Each row has a name. Each question is about the rows just above it.

B: [ -1  14   0  27  -9  39 -31  55 -42  32 -24   2 -16 -53 -29 -14 -38 -37
 -47  28   6  11 -13 -25 -16  -5 -17 -32 -17 -20  -1 -64  18  40  -1]
K: [-28  12  28 -16 -11 -35   2 -32 -33 -10 -24  -3   9  43 -37  18 -41  35
 -10  56  14 -13 -19  17  29  54  33 -45 -19   4   4  17 -23  31  13]
V: [ 28  47  -2  26 -81  18 -27  15  48  20 -31 -26  53   9 -16  44 -13 -50
  16 -19 -22  21  56   0 -36  11   4 -11 -13  10   6  -4   2  -2  -6]
C: [-30 -55 -11   0  48  17   1  30 -47   9  23   2 -45 -40  11 -43  -6  36
 -30 -25  28 -22 -57 -11  24  -8 -23  -5   7 -20   4 -44  18  25  12]
S: [ 28  30  11 -24 -44 -25  20 -48  49 -23  -6 -13  36  47  13  39   8  -9
  18  24 -19   8  56  16 -22   4  13   1   7  10  -5  50 -23 -30  -3]
W: [-14  12  29 -47  20 -35  20 -49 -29 -23 -38 -29  12  41 -22  14   6  36
 -14  52  27 -28 -12 -17  27  54  31 -37   6  -3   6  42 -15  39  29]
H: [ -9 -56 -15   4  46  39 -12  55 -15  32  23  -9 -42 -51  14 -33  -2  19
  -8  29  28  28 -43  29 -19   5 -27 -15   4  -2  -3 -58  15  23  29]
E: [ 14  48  26 -10 -60 -30   2 -48  18 -24 -40 -15  54  47 -32  44  -1 -30
   0  55 -23  21  48 -15   1  12  20  -1  -1   0   7  49  -7  -2 -12]
How many times does H hold [29]?
3
Is [  6  36 -14  52  26] printed in one of the named rows, side by side and in this order?
no
Among the named rows, does one hold [ 32  23  -9 -41] next to each other, in this order?
no
Among the named rows, does one hold [-35  11] next to each other, in this order?
no

J: [ 18  21 -20  13  27  16  -5  -5  10 -15  18  18 -17  -7 -45 -21  38  61
 -10  36  40  35  42   7  21 -19  11  26  -5  22   6 -23]
F: [-20  -8 -16  63  38   3  13 -44  33  11  35   1 -32   9  -7  35  -6  30
 -50  -6  29  16  31  31   0 -31 -18  29  -9 -12   1 -30]
Y: [ 15 -10 -35   3  19  -4 -15 -54   0 -29  23   7 -33  10  -6 -19  -7  47
  26  35  56 -10  -2   4  20 -29 -23  26   8 -24 -12 -10]
U: [  4 -11  15  68 -16 -25  25 -54   6 -41  35  17   2   0  20  36  -7   4
 -25 -16   0   9 -50  10   8  -3   2  13 -15 -23 -39 -12]
D: [-52  36 -46 -52  17 -16   0   6  -5 -52   4  -3  19  -1 -45  22  25  15
 -51 -29  29  35  21  21 -11 -33  21 -14  37  21 -52 -15]
Q: [ 18  36  -7  70 -15  13 -15 -28  -7 -55   1  -3  33  18   4   8  15   0
  -4  21  10 -11 -35  30  10 -29  30   8 -12  10 -28 -33]
X: [ 18  36  -7  70 -15  13 -15 -28  -7 -55   1  -3  33  18   4   8  15   0
  -4  21  10 -11 -35   5  10 -29  30   8 -12  10 -28 -33]
L: [ -6 -49 -49  47 -19 -25  30   2  21 -32  19   8  35   4 -49  38   0  -3
 -35 -32  -5  27 -49 -14 -16   4  24 -19   9  18 -38   9]
R: [ 21  17   0   8  -6   0  27   5  36 -19  37  10   0  -4 -13   3  42  61
  26   8  48  37  37 -19   9   2  27  21  15  20 -14   9]
Count of [-6] in F:
2
Times [-49] occurs in L:
4
Times [36] occurs in R:
1
How many times does D hold [21]?
4
Is [29 35 21 21] printed in one of the named rows, side by side and in this order?
yes

G: [ -4 -52  41 -37  25 -32  20  24  59 -17  26  -8  22  -8]
N: [  6   2 -33   6   6  -3 -25  20 -33 -43 -25  -7   6 -33]
T: [ 10  62 -46 -34 -22   9  -6 -11  32 -36  13  22  25  21]
Z: [  8  31 -29  -2  19   3  10  22 -25 -40  21  23 -20  71]
P: [ 10  62 -46  -8 -22   9  -6 -11  61  63  -7 -10  -2   0]
M: [-30  -3  11 -13 -12  39 -45  39  -7 -31  30 -31   2 -51]
Times [-33] occurs in N:
3
Is [-31   1] printed in one of the named rows, side by side and in this order?
no
Is [-8 22] printed in one of the named rows, side by side and in this order?
yes
Does one of the named rows hold [  6 -33] side by side, in this order?
yes
Count of [40] in M:
0
Does one of the named rows hold [-11  31 -36  13  22] side by side, in this order?
no
Times [-2] occurs in M:
0

pokub: [-28   3 -67 -12  12  36  -7 -11 -23]
Lebop: [ 16 -12  -2   6 -29  47 -40   3  12]
Nus: [ 26 -11  -7  22  18  25  35   7 -12]
let: [ 20   6  20  21  58 -14 -46 -13  11]
Is [ 16 -12] printed in one of the named rows, side by side and in this order?
yes
Is [ 7 35] printed in one of the named rows, side by side and in this order?
no
How many times does let hold [21]?
1
Is [-29  47 -40   3] printed in one of the named rows, side by side and in this order?
yes

Zupa: [ 78  39  12 -21 -70   1 -58  60]
Zuri: [ 51 -11 -11   0 -63 -11   0  26]
Pezor: [ -7  50  22  80 -25  35  31  17]
Dibod: [-26 -48  60  69   6  23 -15  14]
basog: [-43  28  20  44 -19  47 -48  38]
fesuf: [ 16 -42   4 -41 -27  28 -59  11]
feg: [-43 -58  38  -1 -29 -32 -17   1]
Does one of the named rows hold [-11   0] side by side, in this order?
yes
Among the named rows, does one hold [35 31 16] next to each other, in this order?
no
Is [-63   0 -11 -11] printed in one of the named rows, side by side and in this order?
no
Count of [0] in Zuri:
2
Is [ 28  20  44 -19] printed in one of the named rows, side by side and in this order?
yes
Among the named rows, does one hold [60 69  6] next to each other, in this order?
yes
Is [-7 50 22] printed in one of the named rows, side by side and in this order?
yes

vodi: [  4  41 -54 -56]
nuba: [ 63  62  -3 -49]
poto: [ 48  41 -54 -56]
kevag: [-54  -2 -54  -2]
Times [-2] occurs in kevag:
2
Among the named rows, does one hold [-54 -56] next to each other, in this order?
yes
Does one of the named rows hold [-56 -54  41] side by side, in this order?
no
Is [48 41] printed in one of the named rows, side by side and in this order?
yes

Bapam: [-19  23 -20  59  15  31]
fege: [ -2   1  29 -20  29  22]
sep: [-18  78 -33  51  -1  30]
peg: [ 13  10  38 -67  42  30]
dafe: [ 55   8  50  81 -40 -53]
leb: [ 47 -40 -17 -55  18 -10]
zoke: [ 42  20  42 -52  49  12]
Count of [-3] in fege:
0
Is [-20  23] printed in one of the named rows, side by side and in this order?
no
Does one of the named rows hold [-17 -55] side by side, in this order?
yes

fefa: [-60 -32  22 -57   6  60]
zit: [ 21 -38 -13  58  -7  11]
puv: [ 54 -18 -37  -9 -47 -18]
dipa: [ 22 -67 -13  22  22 -67]
How many times does dipa hold [22]?
3
Does one of the named rows hold [22 22] side by side, in this order?
yes
Times [-37] occurs in puv:
1
Is [-60 -32  22 -58] printed in one of the named rows, side by side and in this order?
no
Is [-37  -8] printed in one of the named rows, side by side and in this order?
no

Kigu: [  3 -12 -44   6]
lugu: [-12  -5  21   3]
Vozi: [ 13  25 -25 -29]
lizab: [ -2 -20  -5  -2]
toz: [17  1 26  2]
Mef: [-24  -5 -23 -22]
Subug: [ -2 -20 -72  -2]
Daf: [ -5  -2 -34 -33]
nasas: [-23 -30  22 -17]
Among the named rows, does one hold [ -2 -20  -5] next to each other, in this order?
yes
Among the named rows, does one hold [ -5 -23 -22] next to each other, in this order?
yes

Betob: [ -2  11   0   0   4  -4  -9  -4   2   5  13  -7   3  -7 -13  -2 -10  13
   8  -8  17  -1   5   1]
lep: [-30 -19  -5  10  25   4  23 -13  18  -8  -8   3  -8   7   0  13  17  -5
  -1   1   6   5  28  14]
Fime: [-30 -19  -5  15  25   4  23 -13  18  -8  -8   3  -8   7   0  13  17  -5
  -1   1   6   5  28  14]
sov: [ -7   6 -12  -3  -2   6  15 -12   2   1   9   2  13  -2   8   3 -11  10
  12  14   3   1  15   6]
zili: [ 32 -23 -14 -17  -9  23  25  53 -38   7  -1  33  16   1  33  33  10 -41
  16  33 -54  17  18   0]
Doniv: [-30 -19  -5  15  25   4  23 -13  18  -8  -8   3  -8   7   0  13  17  -3
 -15  14  23 -25  12 -13]
Among the named rows, does one hold [ 4 23] next to each other, in this order?
yes
Among the named rows, does one hold [-13  19] next to each other, in this order?
no
Count of [34] in zili:
0
Is [0 1 6] printed in one of the named rows, side by side and in this order?
no
Is [ 5 13 -7] printed in one of the named rows, side by side and in this order?
yes
Is [10 33] printed in one of the named rows, side by side and in this order?
no

Pote: [-15  14   7  -4  19  44  54   0]
gukaz: [ 23  -9   4  -7  34 -35  44  -4]
zav: [-8 10  7 -5 30 -3 51 -3]
kon: [ -8  10   7  -5 -23  66 -10   5]
gizub: [-8 -1  7 -5 -1 31 55 -1]
ditu: [ 3  3  6 -6 28  8 53 -2]
Is [-1 30 55] printed in one of the named rows, side by side and in this order?
no
Is [-5 -1 31 55] printed in one of the named rows, side by side and in this order?
yes
Does one of the named rows hold [-6  6] side by side, in this order?
no
Count of [-1] in gizub:
3

Nabo: [ 13  15  38 -68  34 -28 -22]
mozo: [ -9  12 -18   6  14  17 -12]
nolif: [  4 -12  20  -3   4 -13  15]
taga: [-15   0  -4  17   9  14  -7]
Zivef: [  0 -20  32  12 -12 -15  19]
vaga: [  8 -34   9  18  -4  10  -6]
sulo: [ 20  -2  11 -13 -17 -20  12]
rezod: [-17  16 -25   4  17  23 -24]
ronu: [ 18 -13  23  -8 -22 -25  20]
Geri: [ 48 -71   5  48  11   5   5]
Is [15 38] printed in one of the named rows, side by side and in this order?
yes
How many times does Geri hold [5]?
3

zagib: [-34 -21 -34  46  44 -13 -42  29  28  41 -36  41  52  45  40 -15  45 -35
 -25 -29 -21 -43  47  40  10]
zome: [  6   8  -3  10 -11   9   8 -11 -12  -8  21  -4  -7  13  -3   4  -3   3
   4  -3  30   3  -8  -9 -15]
tosu: [  0   9  -1  -2   5  12  -9  14  -5   1   5 -10   0  -3 -10 -11  -9  -2
  -2  17   5   6   2  -6  11]
Res: [-36 -23 -35  49  46 -14 -44  30  28  44 -38  43  55  47  42 -15  47 -36
 -27 -31 -23 -45  50  42  10]
kegu: [-15  38 -16 -13  -7  26 -16   5  -2  12 -14 -17   8 -11 -18 -15 -16  -6
 -16  20  20  20   0  -1 -12]
Pudi: [ -8  18 -12   0  -9  15  -6  -5   0   1  -3  -4   2   2  -4  -9  -3  -7
  -3   0  20   4  -4  -5 -13]
Tuk: [  2  -2  -1  11  -6  -1   3 -12  -2  -3  -1   6   0  12   6   3   6  -3
   1 -14  -1  -7 -14  -1 -14]
ler: [  2 -11   9   5  13  -6  -3  14 -12   2  13  -8   1   3  -7   5  -5   9
  -7  13  -9   2   8   4  15]
Dev: [ 63   9  52 -56 -51 -15  64 -47 -45 -37  41 -51 -57 -55 -52  52 -54  64
   9  29   6  61 -49 -20 -30]
biza: [-11  13 -12  -8  -7  10  -8  -3  11   1 -17   1   2  -7   1 -13   0 -12
   0  -3   4  -1  -4  -5  -6]
suge: [ -2  -7  -4 -12 -11  -4   8 -16  25 -12 -26  25  -6 -11  24 -10  19 -16
  25 -27 -15 -18 -12  25   0]
How many times does ler hold [8]?
1
Times [25] occurs in suge:
4
Is [-3 -7] printed in one of the named rows, side by side and in this order?
yes
Count of [-1] in Tuk:
5

ner: [-82 -37  22  54 -21  -5  70]
rozu: [ 11  -3 -58 -41  12   0 -56]
tanek: [-82 -37  22   8 -47 -45 -21]
Is [ -5 -21] printed in one of the named rows, side by side and in this order?
no
Among the named rows, does one hold [ 12   0 -56] next to each other, in this order?
yes

